Moves between objects:
x: gm->qh, mp->pp, bm->gf, pm->dl, mb->dc, hz->hf, ff->gz, cd->pf, zd->ff, mj->rd, zt->mp, gz->dq, tm->gt, pf->nz, ml->ch, rn->ds, zl->sl, gb->sm, rd->rh, jg->qr, sn->zz, ds->tg, fl->tt, rh->jj, qp->gb, gf->rn, ng->zd, qm->jd, sc->dt, ch->ng, nh->zl, nr->jq, gn->ph, jd->dd, hl->pm, ph->lt, dd->sf, jj->tm, tt->fh, rr->bz, hb->qp, bz->gm, hf->cd, rp->rr, dq->qg, qh->hb, dc->nr, qg->gn, cm->sc, fh->zf, lt->bm, sm->jg, dl->cm, dt->zm, pp->rp, sf->nj, jq->ml, qr->fl, tg->mj, zz->nh, sl->zt, zf->qm, zm->sn, gt->bc, bc->hz, nz->hl, nj->mb
l: gm->sc, mp->nz, bm->dc, pm->tg, mb->qp, hz->ph, ff->zf, cd->bm, zd->fh, mj->ng, zt->pf, gz->qm, tm->dq, pf->gf, ml->qr, rn->jq, zl->hf, gb->zz, rd->zd, jg->zl, sn->gt, ds->ml, fl->zt, rh->ff, qp->sn, gf->nr, ng->tt, qm->rr, sc->rh, ch->fl, nh->hz, nr->sm, gn->sf, jd->bz, hl->ds, ph->nj, dd->gm, jj->gz, tt->mp, rr->dl, hb->zm, bz->cm, hf->lt, rp->pm, dq->jd, qh->dt, dc->gb, qg->dd, cm->rd, fh->pp, lt->mb, sm->nh, dl->mj, dt->jj, pp->hl, sf->qh, jq->jg, qr->sl, tg->ch, zz->bc, sl->cd, zf->rp, zm->tm, gt->qg, bc->gn, nz->rn, nj->hb
r: gm->jj, mp->ds, bm->sm, pm->ng, mb->zz, hz->mb, ff->rr, cd->nr, zd->rp, mj->fh, zt->rn, gz->bz, tm->dd, pf->jq, ml->zt, rn->qr, zl->bm, gb->hz, rd->zf, jg->cd, sn->gn, ds->fl, fl->nz, rh->qm, qp->bc, gf->jg, ng->pp, qm->cm, sc->gz, ch->mp, nh->lt, nr->zl, gn->hb, jd->sc, hl->ch, ph->qp, dd->dt, jj->jd, tt->hl, rr->rd, hb->gt, bz->rh, hf->dc, rp->mj, dq->gm, qh->tm, dc->nh, qg->qh, cm->ff, fh->pm, lt->gb, sm->hf, dl->zd, dt->dq, pp->tg, sf->zm, jq->sl, qr->pf, tg->tt, zz->ph, sl->gf, zf->dl, zm->qg, gt->sf, bc->nj, nz->ml, nj->sn
n: gm->dt, mp->hl, bm->nr, pm->mj, mb->gb, hz->lt, ff->qm, cd->gf, zd->zf, mj->zd, zt->nz, gz->jd, tm->qg, pf->rn, ml->fl, rn->ml, zl->cd, gb->nh, rd->ff, jg->sl, sn->bc, ds->ch, fl->mp, rh->gz, qp->zz, gf->jq, ng->fh, qm->bz, sc->jj, ch->tt, nh->hf, nr->jg, gn->nj, jd->gm, hl->tg, ph->mb, dd->qh, jj->dq, tt->pp, rr->cm, hb->sn, bz->sc, hf->bm, rp->dl, dq->dd, qh->zm, dc->sm, qg->sf, cm->rh, fh->rp, lt->dc, sm->zl, dl->rd, dt->tm, pp->pm, sf->hb, jq->qr, qr->zt, tg->ng, zz->hz, sl->pf, zf->rr, zm->gt, gt->gn, bc->ph, nz->ds, nj->qp
i: gm->jd, mp->fl, bm->hf, pm->pp, mb->ph, hz->zz, ff->rd, cd->zl, zd->mj, mj->pm, zt->qr, gz->rh, tm->dt, pf->sl, ml->rn, rn->pf, zl->sm, gb->mb, rd->dl, jg->nr, sn->hb, ds->nz, fl->ml, rh->cm, qp->nj, gf->cd, ng->tg, qm->ff, sc->bz, ch->ds, nh->gb, nr->bm, gn->gt, jd->gz, hl->mp, ph->bc, dd->dq, jj->sc, tt->ch, rr->zf, hb->sf, bz->qm, hf->nh, rp->fh, dq->jj, qh->dd, dc->lt, qg->tm, cm->rr, fh->ng, lt->hz, sm->dc, dl->rp, dt->gm, pp->tt, sf->qg, jq->gf, qr->jq, tg->hl, zz->qp, sl->jg, zf->zd, zm->qh, gt->zm, bc->sn, nz->zt, nj->gn
e: gm->dq, mp->ch, bm->zl, pm->fh, mb->hz, hz->gb, ff->cm, cd->jg, zd->dl, mj->rp, zt->ml, gz->sc, tm->qh, pf->qr, ml->nz, rn->zt, zl->nr, gb->lt, rd->rr, jg->gf, sn->nj, ds->mp, fl->ds, rh->bz, qp->ph, gf->sl, ng->pm, qm->rh, sc->jd, ch->hl, nh->dc, nr->cd, gn->sn, jd->jj, hl->tt, ph->zz, dd->tm, jj->gm, tt->tg, rr->ff, hb->gn, bz->gz, hf->sm, rp->zd, dq->dt, qh->qg, dc->hf, qg->zm, cm->qm, fh->mj, lt->nh, sm->bm, dl->zf, dt->dd, pp->ng, sf->gt, jq->pf, qr->rn, tg->pp, zz->mb, sl->jq, zf->rd, zm->sf, gt->hb, bc->qp, nz->fl, nj->bc

In the rows, zero is written as 26.

The rows follow the links: the fewer symbols apart two objects are, the more alike their rows tend to be.

Each row is also shifted at random along 4 hidden directions that mean nothing.

Some objects, each with a row of numbers:
gm -> 25 25 24 25 26 28 20 28 33 26 23 23 22 25 22 22 27 30 32 30 29 22 24 21 30 31 31 28 27 26 28 24 26 27 31 25
gf -> 13 29 18 17 28 19 27 18 24 31 30 31 29 29 25 19 22 23 25 24 28 25 20 29 19 22 27 22 35 30 20 23 24 20 21 30
sf -> 35 23 32 23 27 30 34 23 30 21 34 26 21 29 20 30 20 25 24 22 21 31 30 24 32 32 25 31 29 29 23 30 27 24 29 29
hf -> 14 29 21 25 28 24 25 26 28 25 30 28 29 27 34 30 30 26 27 22 25 28 27 29 27 21 21 25 24 27 17 30 27 31 26 28
zf -> 26 22 25 28 27 30 25 32 22 28 18 26 26 19 28 32 22 22 20 33 25 21 25 21 25 26 26 23 18 27 27 26 29 22 25 19
tt -> 17 27 30 26 19 23 24 29 19 26 26 23 30 26 25 23 32 27 27 26 26 24 27 27 20 25 33 29 21 21 30 29 19 26 26 27
dc -> 25 32 17 25 27 24 22 32 28 25 25 26 31 25 26 29 33 26 26 22 24 26 24 27 27 19 19 21 19 26 16 27 31 33 26 26
pp -> 32 26 23 25 22 23 21 23 19 29 24 27 29 23 41 26 27 24 29 29 28 21 24 27 19 23 32 30 26 26 28 30 23 24 24 27
zz -> 12 28 17 21 29 22 23 23 36 28 26 27 22 27 26 18 24 28 29 25 30 27 21 28 27 25 22 18 34 28 24 18 26 29 28 26
tm -> 44 24 25 28 29 31 24 25 30 22 27 26 22 25 24 33 27 27 28 27 23 27 28 20 31 31 26 32 27 29 22 28 32 25 28 27
nz -> 37 23 23 31 26 22 29 20 19 22 25 28 22 24 35 31 30 21 18 27 23 35 28 26 21 22 22 26 33 21 29 26 26 25 21 27
sn -> 34 27 38 27 26 29 32 25 30 26 28 24 26 29 23 25 20 29 30 19 26 26 28 31 31 27 21 25 21 28 28 26 26 28 26 23
ch -> 20 26 33 30 20 23 27 30 18 24 25 22 29 26 25 27 34 26 25 25 24 28 30 27 23 24 28 29 19 18 31 30 20 29 26 26
jd -> 31 24 28 24 23 27 23 28 31 25 25 23 22 26 22 20 26 29 31 28 29 23 25 24 28 31 32 28 29 25 32 24 23 26 32 26
gt -> 15 28 29 19 25 31 29 36 31 27 26 23 30 26 16 26 21 27 26 23 25 21 25 27 31 28 24 20 15 29 20 26 27 28 31 22
rd -> 31 21 22 23 25 29 27 30 23 25 22 27 23 20 27 29 21 21 17 32 24 26 24 21 24 28 27 23 27 27 26 27 27 20 27 23
nj -> 28 27 35 25 26 27 32 22 31 26 30 25 24 30 19 21 20 29 30 19 26 28 27 29 31 29 22 25 29 27 28 23 24 27 26 26
fl -> 44 24 23 28 23 21 29 24 19 21 26 27 23 25 22 28 33 21 16 25 21 35 29 24 21 23 24 25 32 20 29 25 24 25 22 30
zm -> 27 23 31 25 28 32 30 26 30 22 32 25 23 28 18 31 22 27 25 24 22 28 30 23 33 32 25 30 25 28 22 29 28 25 30 28
gb -> 23 27 24 33 31 25 23 22 31 24 26 26 24 27 35 28 30 28 29 24 26 29 27 28 30 23 18 24 26 24 24 24 30 33 25 24
jj -> 28 21 34 31 27 30 24 19 30 23 28 23 17 29 30 23 26 30 34 27 29 27 30 23 31 34 31 36 32 24 34 27 24 26 30 27
sm -> 30 31 22 22 24 23 26 29 26 25 30 26 32 28 15 27 33 26 25 19 22 27 26 27 26 22 23 25 21 26 17 28 27 30 25 29
bz -> 31 24 34 23 20 27 28 33 28 24 24 21 23 25 20 21 25 27 26 26 27 25 27 25 28 31 30 26 25 23 33 25 20 27 32 25
zd -> 16 24 21 24 27 29 21 32 23 29 19 25 28 22 16 26 24 24 21 34 26 19 22 20 23 27 31 25 21 25 25 23 28 20 25 23
ph -> 30 31 25 28 27 25 22 29 32 29 20 25 28 25 26 22 25 29 32 22 30 21 22 30 29 21 19 17 21 28 26 19 29 31 24 20
qg -> 26 25 24 23 29 31 27 28 32 23 29 26 23 25 21 30 23 26 25 26 23 26 27 22 31 30 25 28 26 30 19 28 30 25 30 26
bc -> 47 29 31 29 26 27 28 24 30 27 25 26 26 27 27 24 21 29 31 20 27 25 25 31 30 24 19 22 23 29 29 22 28 28 24 22

Complete each set of four: the symbols that take the first to the second take the third to the fourth, perhaps in another order.
Answers are names.
A 17 29 25 27 27 21 25 22 22 31 24 27 31 28 17 22 25 26 26 24 27 23 23 28 22 21 24 23 24 25 26 20 27 23 19 24
B 19 29 28 27 27 22 27 19 21 30 28 28 30 29 26 24 23 26 28 22 27 24 25 30 22 21 24 26 25 27 25 24 26 23 19 26
C 32 22 33 25 22 29 31 29 25 23 25 24 21 22 33 27 21 24 22 27 25 28 28 26 27 30 28 26 27 25 32 29 21 25 30 24
D ff

A 35 24 20 27 30 30 20 27 32 25 24 26 24 23 32 30 25 27 29 29 26 23 25 21 30 28 25 28 24 30 21 28 33 27 28 24
B 33 23 27 19 21 25 27 29 30 25 26 23 21 25 22 19 24 26 27 28 28 26 25 24 26 32 31 26 32 25 32 25 19 25 33 28
C 25 24 24 32 28 22 28 21 20 24 24 27 24 27 25 27 27 23 20 27 24 32 27 25 22 22 22 24 30 21 29 21 26 25 19 26
D jg

A 31 29 31 24 26 27 29 29 31 29 25 25 28 26 25 22 19 28 30 20 28 22 24 32 30 24 19 20 21 30 26 23 26 29 27 22
B 34 24 44 32 27 33 35 24 27 21 32 23 24 30 20 32 22 29 29 19 22 29 35 27 35 31 22 33 18 26 28 29 27 27 27 24
C 37 20 30 31 27 30 27 24 20 24 23 26 23 24 23 32 23 23 21 31 23 27 29 20 25 29 28 32 26 24 30 26 28 18 23 24
D fh

A 31 26 24 33 27 23 25 25 19 26 20 26 27 24 24 28 29 24 21 27 25 29 27 26 23 19 20 21 23 21 29 21 29 27 18 22
B 12 27 26 28 28 22 26 18 22 30 26 29 28 27 28 23 22 25 26 25 28 25 24 29 22 22 24 24 29 27 26 22 26 22 18 25
C 32 24 28 24 23 27 24 28 30 26 24 24 22 24 32 22 24 28 30 28 29 23 24 26 28 30 30 26 28 26 31 26 22 27 31 25
D qm

A 26 26 14 18 26 26 18 30 35 28 23 25 23 24 22 19 26 27 29 31 29 20 19 21 26 29 31 24 32 29 23 23 26 26 32 27
B 37 22 28 31 30 32 24 20 30 21 29 25 20 26 30 32 26 28 31 28 25 28 30 21 32 32 26 35 28 28 26 28 31 25 29 26
C 32 30 17 26 28 23 22 28 33 25 24 25 25 27 17 23 30 27 27 24 26 28 23 25 28 23 19 19 28 25 22 19 31 31 25 26
D nh

A 9 27 22 28 30 24 24 23 34 24 28 25 22 29 20 21 29 29 29 24 27 30 26 26 30 25 22 23 30 23 24 20 27 31 27 26
B 32 29 24 30 29 25 24 23 32 26 23 26 24 27 28 23 25 29 30 23 28 27 24 28 30 23 18 21 28 26 26 20 30 31 24 23
C 23 30 23 25 27 21 26 20 21 31 25 29 30 28 24 22 23 25 26 23 27 23 22 29 21 21 24 23 26 28 24 22 27 22 18 26
D jg

A 20 31 27 26 26 22 26 22 22 31 26 28 33 29 24 23 24 26 29 22 27 22 24 31 22 21 24 24 21 27 24 24 26 24 19 24
B 23 30 28 26 26 23 27 21 21 30 29 28 32 29 25 25 25 27 29 20 26 23 24 31 22 22 24 26 23 28 23 25 26 24 20 27
C 38 24 27 24 22 29 28 35 24 26 20 24 26 19 31 28 22 22 20 29 25 23 25 26 25 26 26 20 20 26 29 28 24 26 29 22
D ff

A 40 27 20 30 25 21 25 28 19 25 20 27 27 23 22 28 31 22 17 27 23 30 25 25 21 19 21 19 25 22 27 22 28 26 19 24
B 25 26 30 32 28 23 28 16 20 27 26 27 26 29 21 25 25 26 25 24 25 29 27 27 24 23 22 27 28 23 30 21 27 22 17 25
C 29 29 28 25 25 23 30 20 22 25 33 28 30 29 30 29 28 26 27 18 24 29 28 30 24 23 24 30 25 28 20 31 25 26 23 31
D dc

A 33 23 30 23 21 28 29 34 26 25 22 23 24 22 28 25 22 24 22 28 25 24 26 26 26 28 28 23 24 25 31 28 21 26 30 24
B 30 25 32 25 21 28 25 35 28 27 20 22 26 22 31 24 24 27 28 27 29 21 26 27 28 27 27 23 19 25 33 27 22 29 31 21
C 14 28 33 24 27 30 29 30 32 28 27 26 28 26 32 26 18 28 29 21 28 21 25 32 31 26 21 20 18 31 24 27 26 29 29 21
D nj

A 28 27 22 29 25 22 26 30 19 25 20 24 28 23 17 26 32 24 18 27 24 29 26 25 22 21 21 20 22 20 27 21 27 27 21 24
B 21 29 31 34 28 24 24 23 19 31 21 26 32 27 25 25 25 27 28 24 27 21 25 30 24 19 21 23 16 25 28 21 29 25 16 20
C 27 34 30 28 24 24 26 29 22 30 25 26 38 26 28 29 29 27 30 19 26 20 26 32 25 18 21 23 10 28 20 28 28 30 21 23
D dc

A 24 24 27 32 27 23 28 20 20 23 25 26 23 27 20 26 29 24 20 26 23 33 29 24 24 23 22 26 30 19 30 22 26 24 19 26
B 18 27 31 34 28 23 26 22 20 28 23 25 29 28 17 24 26 27 27 24 26 26 27 27 24 22 22 25 21 21 30 20 27 25 18 22
C 25 26 29 27 22 24 22 23 18 28 26 25 28 28 23 23 29 27 29 28 27 22 25 24 20 28 35 33 26 23 29 27 22 21 24 27
D tt

A 9 28 18 23 28 23 24 27 30 23 30 26 26 28 24 26 32 26 25 23 24 29 26 26 27 23 23 24 27 26 17 27 27 31 28 30
B 14 26 30 28 27 25 30 17 24 23 36 28 27 30 37 31 27 26 28 20 24 31 31 30 27 24 24 32 27 26 21 33 24 28 24 31
C 28 22 30 32 26 26 24 12 18 27 28 29 24 26 47 29 24 25 30 30 27 25 28 26 21 27 33 37 30 26 31 31 24 20 21 27
D rp

A 17 29 24 22 26 21 27 20 23 30 28 29 30 28 22 22 23 25 27 23 27 24 22 30 22 22 25 24 28 29 23 23 24 22 20 28
B 32 28 32 37 29 25 27 18 18 29 23 28 30 27 31 28 24 26 29 23 27 24 28 31 24 19 20 26 20 26 29 22 29 25 15 21
C 31 26 20 27 30 23 26 19 31 20 33 27 21 30 22 26 32 27 25 22 23 36 28 24 28 26 22 28 37 24 22 24 28 29 25 31
D dc

A 21 25 28 29 25 25 21 21 18 29 24 27 28 24 42 27 26 26 30 30 29 21 26 27 20 25 33 32 24 26 29 30 23 23 23 26
B 26 27 23 22 20 21 23 26 19 27 26 26 29 25 29 23 29 25 27 28 27 23 23 26 18 25 34 28 27 24 27 29 20 24 26 29
C 27 27 22 26 21 22 24 31 19 25 22 25 29 21 35 28 32 22 20 27 25 26 26 28 20 20 26 22 23 23 26 28 22 30 25 26
D fl

A 38 27 25 18 26 24 31 22 33 27 30 28 23 29 21 20 19 26 26 20 26 28 23 29 28 27 23 21 36 31 25 22 24 24 27 28
B 22 26 35 24 26 30 32 30 30 26 29 24 27 28 19 27 20 28 28 20 25 24 29 29 32 29 22 25 19 28 24 27 26 27 29 24
C 29 24 29 32 25 27 21 22 18 28 22 26 28 25 28 28 26 26 29 31 27 20 26 23 22 27 32 33 20 25 30 27 27 21 22 23
D pp

